Below is a small trained network, with its code and all its weights. Each question gives an input and a class and asks what happens when units are switched off, that is, made to give their printed mean instead of their output.

import numpy as np


def w(rows, s, z=0):
    codes = np.array(rows[::2]) - 128.0
    scale = np.full(codes.shape[1], s)
    scale[-1] = z or s
    return codes * scale


def f(y):
    return np.maximum(y, 0)


def log_softmax(a):
    a = a - a.max(-1, keepdims=True)
    return a - np.log(np.exp(a).sum(-1, keepdims=True))


def net(x, mask):
    res = np.array(x, float).reshape(1, 5) / 4 @ E
    y = f(res @ A[0][:, :-1].T + A[0][:, -1])
    res = res + np.where(mask, y, B[0][:, -1]) @ B[0][:, :-1]
    return log_softmax(res[-1] @ U[:, :-1].T + U[:, -1])


A, B = {}, {}
E = w([
[117,192,157,142,120,210,135,63],'x0',
[84,95,147,169,247,149,85,157],'x1',
[175,195,96,161,224,107,159,106],'x2',
[113,189,217,95,95,36,121,104],'x3',
[183,180,177,213,65,139,80,119],'x4',
],0.012)
A[0] = w([
[129,110,147,174,85,83,126,179,199],'neuron 0',
[109,116,158,100,144,203,105,105,104],'neuron 1',
[93,167,107,135,186,119,200,112,218],'neuron 2',
[106,166,149,141,57,247,134,116,153],'neuron 3',
[81,123,200,78,94,79,124,101,170],'neuron 4',
[124,63,23,95,144,158,122,125,202],'neuron 5',
[170,132,185,173,60,198,105,110,220],'neuron 6',
[174,115,57,131,120,99,178,127,117],'neuron 7',
[131,149,152,135,154,203,123,123,244],'neuron 8',
[151,151,151,110,138,182,188,114,138],'neuron 9',
[118,102,61,99,138,87,186,135,129],'neuron 10',
[157,145,161,230,95,144,83,189,153],'neuron 11',
[82,86,64,115,111,75,140,166,213],'neuron 12',
[124,149,83,187,202,177,107,136,162],'neuron 13',
[204,149,113,166,156,130,153,95,170],'neuron 14',
[104,158,113,200,227,218,134,108,190],'neuron 15',
[155,117,168,142,115,8,118,112,255],'neuron 16',
[84,167,209,91,95,109,99,120,173],'neuron 17',
],0.012,0.0038)
B[0] = w([
[142,214,132,167,143,180,83,191,194],'neuron 0',
[84,128,117,118,94,107,100,110,169],'neuron 1',
[132,48,168,101,183,97,180,80,194],'neuron 2',
[134,72,83,110,25,186,133,20,221],'neuron 3',
[62,248,254,86,114,110,226,130,222],'neuron 4',
[81,115,36,63,223,218,130,122,226],'neuron 5',
[154,155,75,138,41,122,65,101,231],'neuron 6',
[170,136,98,127,175,123,154,153,182],'neuron 7',
[106,80,111,161,76,71,137,116,191],'neuron 8',
[155,77,104,140,106,90,147,79,161],'neuron 9',
[166,119,93,97,176,161,212,186,195],'neuron 10',
[151,161,85,213,116,130,88,139,215],'neuron 11',
[115,205,90,81,158,221,189,177,214],'neuron 12',
[28,51,131,182,170,84,96,114,220],'neuron 13',
[134,83,119,176,104,82,150,160,186],'neuron 14',
[35,44,142,166,150,40,55,90,247],'neuron 15',
[174,201,181,146,142,117,127,212,232],'neuron 16',
[106,156,203,160,58,96,202,121,220],'neuron 17',
],0.0083,0.016)
U = w([
[212,105,157,98,166,85,160,131,38],'0',
[108,128,103,65,157,182,139,150,251],'1',
[117,181,247,121,91,100,153,136,169],'2',
[137,121,122,126,35,146,107,75,132],'3',
[166,167,131,185,117,123,57,170,102],'4',
[69,84,149,152,161,69,95,102,44],'5',
],0.013,0.0019)

Each question gives the input, the list of numbers given to net, and the class t.
The units are the neurons (one row each of A and B). Each row of codes is followed by its name. A weight is (code - 128) times the scale printed after its matrix; where a second scale follows, it is the last column's (A, B and U).
mask holds one flag per neuron, in row order. A switched-off neuron (its flag False) gives its mean, the last column of its row in B, instead of its output. The means were averaged over made-up inputs and are rounded, as every weight is.
A unit's drop is (log p(t) with every unit on - log p(t) with that unit switched off) / (log p(t) with every unit on - log p(t) with every unit switched off).
The circuit of an input: a set's keep is (log p(t) with only the set's units on - log p(t) with every unit switched off) / (log p(t) with every unit on - log p(t) with every unit switched off). Starting from the 12 units with the biggest drops (on a tie, the unit counted first), units are removed one at a time, each time the one whose removal leaves the highest keep (on an exact tie, the one counted first), for as long as the keep stays at least 0.8.
units of the circuit, in order: the units of the circuit, biggest drop first
k most important neurons: the k neurons with the biggest drops, biggest first
drop when u is switched off: that unit's drop, to one decimal
input [5,-5,-8,-3,-7], class 1: units of the circuit, in order => (neuron 5)
input [5,-5,-7,4,7], class 3: 2 most important neurons => (neuron 3; neuron 6)
input [-7,-7,5,3,-1], class 0: 2 most important neurons => (neuron 7; neuron 10)
input [2,7,-2,2,7], class 4: 3 most important neurons => (neuron 11; neuron 6; neuron 2)
input [8,4,3,1,5], class 5: 2 most important neurons => (neuron 15; neuron 13)
input [8,-1,-5,4,2], class 3: 2 most important neurons => (neuron 3; neuron 6)
input [8,1,-7,3,-2], class 3: 3 most important neurons => (neuron 3; neuron 16; neuron 6)
input [-7,-5,-3,5,-8], class 2: 3 most important neurons => (neuron 4; neuron 16; neuron 17)
input [-4,0,-2,2,-2], class 2: 4 most important neurons => (neuron 5; neuron 4; neuron 3; neuron 16)
input [-1,4,2,1,6], class 4: 2 most important neurons => (neuron 11; neuron 2)
input [-8,7,-6,1,1], class 1: 2 most important neurons => (neuron 12; neuron 6)
input [-5,-6,-7,-2,5], class 4: 2 most important neurons => (neuron 0; neuron 11)
input [-5,3,4,3,-3], class 0: 2 most important neurons => (neuron 5; neuron 2)
input [4,-5,-2,3,2], class 3: units of the circuit, in order => (neuron 3)
input [-6,8,0,-6,-8], class 1: 2 most important neurons => (neuron 5; neuron 12)
input [4,-5,4,2,0], class 3: drop when neuron 4 is switched off => 0.4
input [-7,-1,7,3,4], class 4: drop when neuron 4 is switched off => 0.2
input [-2,3,-8,-6,1], class 1: drop when neuron 5 is switched off => 0.3
